Below are the code and all the weights of a small trained network. Each question names an input and a class and asks about switching units off, where a switched-off unit gives its printed mean instead of its output.

import numpy as np


def w(rows, s, z=0):
    codes = np.array(rows[::2]) - 128.0
    scale = np.full(codes.shape[1], s)
    scale[-1] = z or s
    return codes * scale


def norm(h):
    return h / np.sqrt((h * h).mean(-1, keepdims=True) + 1e-5)


def f(y):
    return np.maximum(y, 0)


def log_softmax(a):
    a = a - a.max(-1, keepdims=True)
    return a - np.log(np.exp(a).sum(-1, keepdims=True))


def net(x, mask):
    res = np.array(x, float).reshape(1, 2) / 4 @ E
    u = 0
    for l in range(3):
        y = f(norm(res) @ A[l][:, :-1].T + A[l][:, -1])
        res = res + np.where(mask[u : u + 9], y, B[l][:, -1]) @ B[l][:, :-1]
        u += 9
    return log_softmax(norm(res)[-1] @ U[:, :-1].T + U[:, -1])


A, B = {}, {}
E = w([
[56,91,254,32,176,95],'x0',
[64,131,140,46,232,213],'x1',
],0.0068)
A[0] = w([
[209,167,65,174,168,139,103],'0.n1',
[205,105,72,132,175,152,48],'0.n2',
[91,108,214,122,20,105,58],'0.n3',
[131,85,117,53,191,202,59],'0.n4',
[185,147,154,91,244,145,96],'0.n5',
[21,102,172,95,210,165,5],'0.n6',
[126,95,136,94,209,181,102],'0.n7',
[13,223,254,49,176,191,134],'0.n8',
[88,138,167,52,183,152,3],'0.n9',
],0.0061,0.0027)
B[0] = w([
[187,125,142,131,149,191,173],'0.n1',
[98,101,102,148,82,141,148],'0.n2',
[187,87,160,171,166,133,169],'0.n3',
[129,90,134,118,163,55,184],'0.n4',
[129,182,114,99,162,91,172],'0.n5',
[96,255,136,141,87,191,203],'0.n6',
[109,117,129,55,159,54,182],'0.n7',
[106,152,167,86,104,174,254],'0.n8',
[91,146,182,142,60,210,184],'0.n9',
],0.0084,0.0088)
A[1] = w([
[128,176,150,122,118,141,110],'1.n1',
[149,161,146,141,152,85,3],'1.n2',
[23,109,165,67,89,137,130],'1.n3',
[106,102,123,79,166,184,74],'1.n4',
[98,143,200,74,154,93,118],'1.n5',
[91,194,43,126,159,168,76],'1.n6',
[118,92,135,111,94,151,43],'1.n7',
[183,88,140,99,165,133,110],'1.n8',
[114,239,58,168,82,2,208],'1.n9',
],0.009,0.0016)
B[1] = w([
[112,139,139,137,139,146,179],'1.n1',
[115,159,136,120,117,106,137],'1.n2',
[73,222,113,81,197,221,254],'1.n3',
[106,150,116,88,150,105,188],'1.n4',
[20,160,62,120,125,180,241],'1.n5',
[124,87,197,99,121,2,186],'1.n6',
[103,173,105,106,91,82,134],'1.n7',
[137,45,70,118,69,106,149],'1.n8',
[48,74,151,40,193,158,171],'1.n9',
],0.0072)
A[2] = w([
[102,92,129,64,241,70,233],'2.n1',
[109,221,147,104,190,140,32],'2.n2',
[155,3,202,202,161,72,4],'2.n3',
[35,235,66,63,173,80,103],'2.n4',
[111,119,238,110,195,22,155],'2.n5',
[135,171,122,152,142,78,45],'2.n6',
[205,107,228,178,123,45,47],'2.n7',
[179,223,59,182,63,164,162],'2.n8',
[136,104,87,174,33,7,187],'2.n9',
],0.0054,0.0021)
B[2] = w([
[114,9,74,71,160,163,202],'2.n1',
[113,204,105,155,42,171,206],'2.n2',
[112,238,121,126,90,50,183],'2.n3',
[230,187,213,227,157,134,254],'2.n4',
[146,99,2,226,55,190,178],'2.n5',
[115,183,131,124,120,111,128],'2.n6',
[169,152,192,23,157,44,169],'2.n7',
[85,76,192,163,79,197,181],'2.n8',
[125,236,166,127,217,146,199],'2.n9',
],0.005,0.0058)
U = w([
[61,213,153,81,186,209,178],'0',
[202,105,108,218,88,216,172],'1',
[105,115,123,175,167,101,8],'2',
[176,187,184,142,115,4,168],'3',
[159,34,66,69,205,101,137],'4',
[57,26,156,124,68,107,99],'5',
[129,113,133,142,146,113,19],'6',
],0.018,0.012)

Each question gives the input, the list of numbers given to net, and the class t.
The units are the neurons (one row each of A and B). Each row of codes is followed by its name. A weight is (code - 128) times the scale printed after its matrix; where a second scale follows, it is the last column's (A, B and U).
mask holds one flag per neuron, layer by layer. A switched-off neuron (its flag False) gives its mean, the last column of its row in B, instead of its output. The means were averaged over made-up inputs and are rounded, as every weight is.
A unit's drop is (log p(t) with every unit on - log p(t) with that unit switched off) / (log p(t) with every unit on - log p(t) with every unit switched off).
most important unit: the unit with the biggest drop
top k neurons: the k neurons with the biggest drops, biggest first
top k neurons in layer l: the k neurons of layer l with the biggest drops, biggest first
drop when u is switched off: that unit's drop, to one decimal
input [4,-3], class 5: top 2 neurons in layer 0 => [0.n3, 0.n6]
input [-2,-6], class 3: top 4 neurons => [1.n3, 1.n5, 0.n6, 0.n7]
input [1,-7], class 3: most important unit => 1.n3
input [-7,5], class 4: top 2 neurons => [0.n6, 1.n6]
input [8,-8], class 3: top 3 neurons => [0.n3, 0.n8, 1.n3]
input [-1,-8], class 3: top 2 neurons => [1.n5, 1.n3]
input [4,-4], class 3: top 3 neurons => [1.n3, 0.n8, 0.n3]
input [-3,2], class 4: top 2 neurons in layer 0 => [0.n6, 0.n9]
input [1,-5], class 3: top 3 neurons in layer 0 => [0.n6, 0.n3, 0.n5]
input [0,-7], class 3: top 2 neurons => [1.n3, 0.n7]
input [-6,8], class 4: top 2 neurons in layer 1 => [1.n6, 1.n3]
input [-5,-3], class 1: drop when 0.n6 is switched off => 0.0
input [-1,1], class 4: drop when 0.n8 is switched off => 0.6
input [-3,0], class 1: drop when 0.n1 is switched off => 1.3
input [-6,2], class 1: top neuron in layer 0 => [0.n1]
input [-1,-3], class 3: top 2 neurons in layer 1 => [1.n3, 1.n5]
